Here is a tiny trained network, its code and every weight. The questions are about switching its units off for an input and a class, where a switched-off unit gives its printed mean instead of its output.

import numpy as np


def w(rows, s, z=0):
    codes = np.array(rows[::2]) - 128.0
    scale = np.full(codes.shape[1], s)
    scale[-1] = z or s
    return codes * scale


def f(y):
    return np.maximum(y, 0)


def log_softmax(a):
    a = a - a.max(-1, keepdims=True)
    return a - np.log(np.exp(a).sum(-1, keepdims=True))


def net(x, mask):
    res = np.array(x, float).reshape(1, 5) / 4 @ E
    y = f(res @ A[0][:, :-1].T + A[0][:, -1])
    res = res + np.where(mask, y, B[0][:, -1]) @ B[0][:, :-1]
    return log_softmax(res[-1] @ U[:, :-1].T + U[:, -1])


A, B = {}, {}
E = w([
[201,253,132,117,135,45,106,118,168,41],'x0',
[134,130,114,119,125,130,121,129,130,128],'x1',
[103,202,45,238,74,164,165,48,29,96],'x2',
[45,170,59,27,220,82,57,37,115,168],'x3',
[183,156,150,5,3,157,235,59,150,195],'x4',
],0.0066)
A[0] = w([
[136,143,144,88,91,107,190,86,139,178,22],'n0',
[170,84,184,43,155,110,79,186,234,168,38],'n1',
[53,141,76,40,164,85,80,39,107,217,5],'n2',
[154,210,80,187,104,150,171,78,61,103,73],'n3',
[215,254,144,112,120,22,95,129,189,29,215],'n4',
[56,120,126,182,195,127,57,197,128,99,46],'n5',
[122,150,127,65,74,141,142,82,158,157,36],'n6',
[169,147,161,36,93,190,180,126,153,159,118],'n7',
[97,167,82,170,97,186,154,55,47,105,61],'n8',
[215,72,174,214,65,179,180,255,143,122,64],'n9',
[145,138,116,70,71,170,173,75,122,134,46],'n10',
[176,114,178,182,70,177,187,146,138,106,17],'n11',
[77,49,135,129,140,210,142,146,91,210,197],'n12',
[79,100,129,201,164,99,44,194,118,51,33],'n13',
],0.007,0.0036)
B[0] = w([
[203,145,131,187,173,123,153,164,87,204,160],'n0',
[46,101,175,220,20,39,79,249,198,134,206],'n1',
[69,214,173,90,200,177,15,95,88,87,196],'n2',
[53,95,165,160,86,70,101,206,188,155,190],'n3',
[55,60,13,91,178,229,214,130,161,109,247],'n4',
[192,154,134,178,144,139,192,171,51,226,198],'n5',
[171,124,113,145,174,136,114,189,70,198,162],'n6',
[174,145,87,159,144,117,139,179,59,227,187],'n7',
[82,87,170,230,49,73,75,254,173,136,186],'n8',
[58,246,186,47,184,152,83,98,88,77,215],'n9',
[171,141,108,176,166,107,148,179,92,211,167],'n10',
[110,216,186,62,173,163,67,128,74,94,172],'n11',
[105,54,43,127,133,225,216,101,194,68,195],'n12',
[219,167,71,159,209,81,131,147,88,237,203],'n13',
],0.0062,0.011)
U = w([
[207,145,120,154,151,104,141,147,91,182,81],'0',
[88,195,164,95,153,138,73,117,107,101,97],'1',
[81,101,153,164,77,60,96,172,181,132,90],'2',
[126,116,126,120,130,114,133,126,131,118,252],'3',
[97,85,88,118,144,178,193,122,162,115,94],'4',
[173,102,137,124,107,120,134,71,147,114,179],'5',
[241,91,158,119,79,21,112,18,153,62,62],'6',
[246,77,182,115,94,18,126,52,143,56,68],'7',
],0.013,0.014)

Each question gives the input, the list of numbers given to net, and the class t.
The units are the neurons (one row each of A and B). Each row of codes is followed by its name. A weight is (code - 128) times the scale printed after its matrix; where a second scale follows, it is the last column's (A, B and U).
mask holds one flag per neuron, in row order. A switched-off neuron (its flag False) gives its mean, the last column of its row in B, instead of its output. The means were averaged over made-up inputs and are rounded, as every weight is.
A unit's drop is (log p(t) with every unit on - log p(t) with that unit switched off) / (log p(t) with every unit on - log p(t) with every unit switched off).
The circuit of an input: a set's keep is (log p(t) with only the set's units on - log p(t) with every unit switched off) / (log p(t) with every unit on - log p(t) with every unit switched off). Starting from the 12 units with the biggest drops (on a tie, the unit counted first), units are removed one at a time, each time the one whose removal leaves the highest keep (on an exact tie, the one counted first), for as long as the keep stays at least 0.8.
units of the circuit, in order: the units of the circuit, biggest drop first
most important unit: the unit with the biggest drop
k most important neurons: the k neurons with the biggest drops, biggest first
drop when u is switched off: that unit's drop, to one decimal
input [7,0,2,-5,1], class 4: most important unit	n4
input [-7,-1,-7,6,7], class 0: 2 most important neurons	(n7, n0)
input [-2,0,-3,7,-7], class 0: 2 most important neurons	(n5, n13)
input [3,4,-8,-8,0], class 1: 2 most important neurons	(n9, n11)
input [-7,1,6,-7,6], class 1: 3 most important neurons	(n9, n11, n4)
input [-1,-2,7,-1,-7], class 0: 3 most important neurons	(n13, n5, n1)
input [-1,-1,-1,7,5], class 1: 3 most important neurons	(n2, n13, n5)
input [-4,1,3,5,2], class 1: 3 most important neurons	(n2, n4, n1)
input [-6,1,1,-6,-3], class 1: 2 most important neurons	(n9, n4)
input [7,3,5,4,-5], class 4: 2 most important neurons	(n4, n1)
input [-4,0,4,-3,-1], class 2: 3 most important neurons	(n4, n8, n2)
input [-7,0,1,8,-1], class 1: 2 most important neurons	(n2, n4)
input [-6,-1,-8,5,-5], class 2: 3 most important neurons	(n1, n4, n9)
input [2,7,7,6,1], class 2: 4 most important neurons	(n8, n3, n9, n11)
input [8,7,6,5,7], class 4: units of the circuit, in order	(n4)
input [7,0,0,0,5], class 4: drop when n5 is switched off	0.1
input [6,-8,6,-8,-4], class 1: drop when n9 is switched off	0.8
input [5,8,-7,-8,6], class 1: drop when n11 is switched off	0.5
